Below is a small trained network, with its code and all its weights. Each question gives an input and a class and asks what happens when units are switched off, that is, made to give their printed mean instead of their output.

import numpy as np


def w(rows, s, z=0):
    codes = np.array(rows[::2]) - 128.0
    scale = np.full(codes.shape[1], s)
    scale[-1] = z or s
    return codes * scale


def f(y):
    return np.maximum(y, 0)


def log_softmax(a):
    a = a - a.max(-1, keepdims=True)
    return a - np.log(np.exp(a).sum(-1, keepdims=True))


def net(x, mask):
    res = np.array(x, float).reshape(1, 4) / 4 @ E
    y = f(res @ A[0][:, :-1].T + A[0][:, -1])
    res = res + np.where(mask, y, B[0][:, -1]) @ B[0][:, :-1]
    return log_softmax(res[-1] @ U[:, :-1].T + U[:, -1])


A, B = {}, {}
E = w([
[146,205,65,236,190,165,97,152,48,153,78],'x0',
[200,139,244,57,233,175,216,144,137,174,182],'x1',
[129,148,164,116,77,255,1,114,109,224,140],'x2',
[91,103,175,97,75,210,104,40,125,83,137],'x3',
],0.0073)
A[0] = w([
[205,241,123,214,135,176,102,150,40,238,105,224],'N1',
[114,101,11,213,142,112,96,91,102,42,67,225],'N2',
[46,100,94,104,85,163,106,114,197,76,94,254],'N3',
[135,183,117,195,173,128,68,151,27,123,43,163],'N4',
[131,151,36,141,136,1,141,72,151,53,58,229],'N5',
[201,108,210,7,175,75,218,128,178,117,190,241],'N6',
],0.0059,0.003)
B[0] = w([
[105,200,83,157,181,130,107,125,169,221,110,224],'N1',
[55,164,167,195,137,61,127,123,101,80,62,216],'N2',
[112,140,156,84,50,134,73,72,72,80,122,196],'N3',
[110,203,150,217,160,118,153,153,135,134,48,198],'N4',
[84,104,112,180,62,14,161,231,75,15,85,214],'N5',
[254,58,116,89,219,166,169,129,159,120,190,248],'N6',
],0.0082,0.011)
U = w([
[42,127,166,158,73,63,171,107,38,33,54,3],'0',
[202,97,220,14,207,253,180,50,191,155,201,159],'1',
[110,96,169,3,37,193,6,7,141,188,191,249],'2',
[196,29,47,117,176,89,215,191,145,80,164,81],'3',
[109,222,52,210,218,144,144,121,139,220,70,197],'4',
],0.0057,0.0023)

Each question gives the input, the list of numbers given to net, and the class t.
The units are the neurons (one row each of A and B). Each row of codes is followed by its name. A weight is (code - 128) times the scale printed after its matrix; where a second scale follows, it is the last column's (A, B and U).
mask holds one flag per neuron, in row order. A switched-off neuron (its flag False) gives its mean, the last column of its row in B, instead of its output. The means were averaged over made-up inputs and are rounded, as every weight is.
A unit's drop is (log p(t) with every unit on - log p(t) with that unit switched off) / (log p(t) with every unit on - log p(t) with every unit switched off).
The circuit of an input: a set's keep is (log p(t) with only the set's units on - log p(t) with every unit switched off) / (log p(t) with every unit on - log p(t) with every unit switched off). Starting from all 6 units, units are removed one at a time, each time the one whose removal leaves the highest keep (on an exact tie, the one counted first), for as long as the keep stays at least 0.8.
circuit, biggest first: the units of the circuit, biggest drop first
unit that matters most: the unit with the biggest drop
k most important neurons: the k neurons with the biggest drops, biggest first
drop when u is switched off: that unit's drop, to one decimal
input [4,7,-7,5], class 1: circuit, biggest first -> (N5, N6)
input [-6,-4,2,-2], class 2: circuit, biggest first -> (N2, N4, N3)
input [-7,1,4,-2], class 1: circuit, biggest first -> (N6, N5)
input [7,-7,0,-3], class 0: 2 most important neurons -> (N5, N2)
input [0,4,1,-8], class 1: circuit, biggest first -> (N5, N2)
input [2,6,0,-4], class 1: 4 most important neurons -> (N5, N6, N2, N4)
input [-5,-3,2,-3], class 2: unit that matters most -> N2
input [2,7,-3,-4], class 1: 2 most important neurons -> (N5, N6)
input [6,-3,-4,-2], class 0: 3 most important neurons -> (N5, N2, N6)
input [5,5,7,7], class 4: 3 most important neurons -> (N1, N6, N3)
input [4,-8,2,-3], class 0: 4 most important neurons -> (N5, N2, N6, N3)
input [-2,5,1,-3], class 1: drop when N5 is switched off -> 0.3
input [-3,4,-3,0], class 1: drop when N2 is switched off -> 0.1
input [3,-4,-2,-3], class 0: drop when N5 is switched off -> 0.3
input [1,-8,1,-8], class 0: drop when N5 is switched off -> 0.3
